Below is a small trained network, with its code and all its weights. Each question gives an input and a class and asks what happens when units are switched off, that is, made to give their printed mean instead of their output.

import numpy as np


def w(rows, s, z=0):
    codes = np.array(rows[::2]) - 128.0
    scale = np.full(codes.shape[1], s)
    scale[-1] = z or s
    return codes * scale


def f(y):
    return y / 2 * (1 + np.tanh(0.7978845608 * (y + 0.044715 * y**3)))


def log_softmax(a):
    a = a - a.max(-1, keepdims=True)
    return a - np.log(np.exp(a).sum(-1, keepdims=True))


def net(x, mask):
    res = np.array(x, float).reshape(1, 6) / 4 @ E
    y = f(res @ A[0][:, :-1].T + A[0][:, -1])
    res = res + np.where(mask, y, B[0][:, -1]) @ B[0][:, :-1]
    return log_softmax(res[-1] @ U[:, :-1].T + U[:, -1])


A, B = {}, {}
E = w([
[132,191,147,175,187,221,241],'x0',
[110,85,163,101,29,190,169],'x1',
[32,253,86,135,55,132,153],'x2',
[194,209,139,246,68,166,48],'x3',
[100,103,11,56,125,194,109],'x4',
[82,45,73,228,215,90,133],'x5',
],0.0077)
A[0] = w([
[103,56,93,135,161,152,188,41],'N0',
[209,23,161,177,133,51,125,222],'N1',
[184,139,178,156,148,143,84,136],'N2',
[149,96,95,94,157,82,165,89],'N3',
[209,93,177,126,103,189,92,83],'N4',
[40,197,90,95,132,163,145,190],'N5',
[187,127,187,85,139,136,147,223],'N6',
[54,70,40,103,178,103,116,138],'N7',
[129,135,67,91,117,156,135,106],'N8',
[66,31,78,56,172,88,113,182],'N9',
[162,114,115,108,156,148,193,83],'N10',
[168,129,59,42,117,176,152,85],'N11',
[197,109,133,34,106,194,139,154],'N12',
[33,102,157,177,134,164,188,208],'N13',
[173,99,77,93,201,102,153,13],'N14',
[109,120,229,51,139,99,196,158],'N15',
[101,160,189,131,1,140,92,254],'N16',
[111,199,146,161,97,141,117,81],'N17',
[112,112,188,44,127,82,186,125],'N18',
[189,133,112,72,118,163,150,125],'N19',
[123,80,115,210,198,242,239,112],'N20',
[99,67,102,67,164,87,129,181],'N21',
[65,147,47,159,103,116,104,130],'N22',
],0.0088,0.003)
B[0] = w([
[117,131,83,134,69,166,144,169],'N0',
[255,115,127,160,109,150,91,248],'N1',
[137,140,148,157,186,106,107,188],'N2',
[130,96,117,103,125,135,156,164],'N3',
[163,135,174,153,152,124,97,179],'N4',
[131,10,136,96,74,116,84,209],'N5',
[128,144,194,136,136,78,132,179],'N6',
[105,92,151,80,101,108,155,229],'N7',
[141,93,148,156,157,93,122,157],'N8',
[95,115,116,49,33,98,154,254],'N9',
[136,172,139,121,139,143,148,147],'N10',
[147,114,163,163,170,81,75,178],'N11',
[191,130,178,166,158,55,82,190],'N12',
[167,123,95,123,90,160,180,190],'N13',
[138,139,108,119,73,165,166,171],'N14',
[13,188,176,30,165,95,237,197],'N15',
[213,137,31,124,87,162,145,249],'N16',
[108,155,62,124,187,180,137,191],'N17',
[72,163,152,98,104,75,186,187],'N18',
[185,83,164,168,156,85,111,156],'N19',
[182,163,34,196,98,194,141,226],'N20',
[117,129,131,37,37,119,155,212],'N21',
[81,114,159,54,100,130,169,184],'N22',
],0.0081,0.0094)
U = w([
[7,103,155,111,198,226,120,5],'0',
[124,118,50,91,60,220,210,182],'1',
[237,40,201,202,138,116,32,161],'2',
[185,254,126,202,177,219,198,119],'3',
[15,99,242,69,117,69,186,132],'4',
],0.0083,0.0026)

Each question gives the input, the list of numbers given to net, and the class t.
The units are the neurons (one row each of A and B). Each row of codes is followed by its name. A weight is (code - 128) times the scale printed after its matrix; where a second scale follows, it is the last column's (A, B and U).
mask holds one flag per neuron, in row order. A switched-off neuron (its flag False) gives its mean, the last column of its row in B, instead of its output. The means were averaged over made-up inputs and are rounded, as every weight is.
A unit's drop is (log p(t) with every unit on - log p(t) with that unit switched off) / (log p(t) with every unit on - log p(t) with every unit switched off).
The circuit of an input: a set's keep is (log p(t) with only the set's units on - log p(t) with every unit switched off) / (log p(t) with every unit on - log p(t) with every unit switched off). Starting from the 12 units with the biggest drops (on a tie, the unit counted first), units are removed one at a time, each time the one whose removal leaves the highest keep (on an exact tie, the one counted first), for as long as the keep stays at least 0.8.
circuit, biggest first: the units of the circuit, biggest drop first
unit that matters most: the unit with the biggest drop
top k neurons: the k neurons with the biggest drops, biggest first
drop of u: that unit's drop, to one decimal
input [-3,1,2,0,5,4], class 4: circuit, biggest first => N16; N20
input [-7,2,-2,0,6,3], class 4: unit that matters most => N16
input [7,3,-6,-4,-8,-4], class 3: top 2 neurons => N20; N9
input [-4,-2,-4,-2,5,-8], class 4: circuit, biggest first => N1; N20
input [-2,-5,2,1,8,4], class 4: circuit, biggest first => N16; N20
input [0,6,-8,-2,-2,-4], class 2: top 2 neurons => N1; N12
input [-2,0,4,-3,-2,-3], class 4: top 3 neurons => N20; N1; N15
input [6,2,-7,8,6,4], class 3: top 2 neurons => N20; N5
input [-4,-6,5,0,-6,2], class 3: top 2 neurons => N5; N9
input [-4,-2,-8,-3,-1,-1], class 4: top 2 neurons => N9; N21
input [2,5,4,-2,-6,-8], class 4: top 2 neurons => N15; N20
input [-1,-8,-1,4,-8,-8], class 3: top 3 neurons => N5; N17; N12
input [8,-7,6,1,1,5], class 1: top 2 neurons => N5; N22
input [5,-6,5,-1,5,-5], class 2: unit that matters most => N5
input [-2,8,3,3,-8,1], class 3: top 2 neurons => N9; N5
input [8,6,-7,6,-2,1], class 3: top 2 neurons => N20; N5
input [5,-1,0,6,8,-1], class 2: drop of N5 => 0.2
input [-8,-5,7,7,-4,2], class 3: drop of N22 => -0.1
input [-6,-5,-7,-4,5,8], class 1: drop of N20 => 0.0
input [7,-7,-5,-1,-7,7], class 3: circuit, biggest first => N20
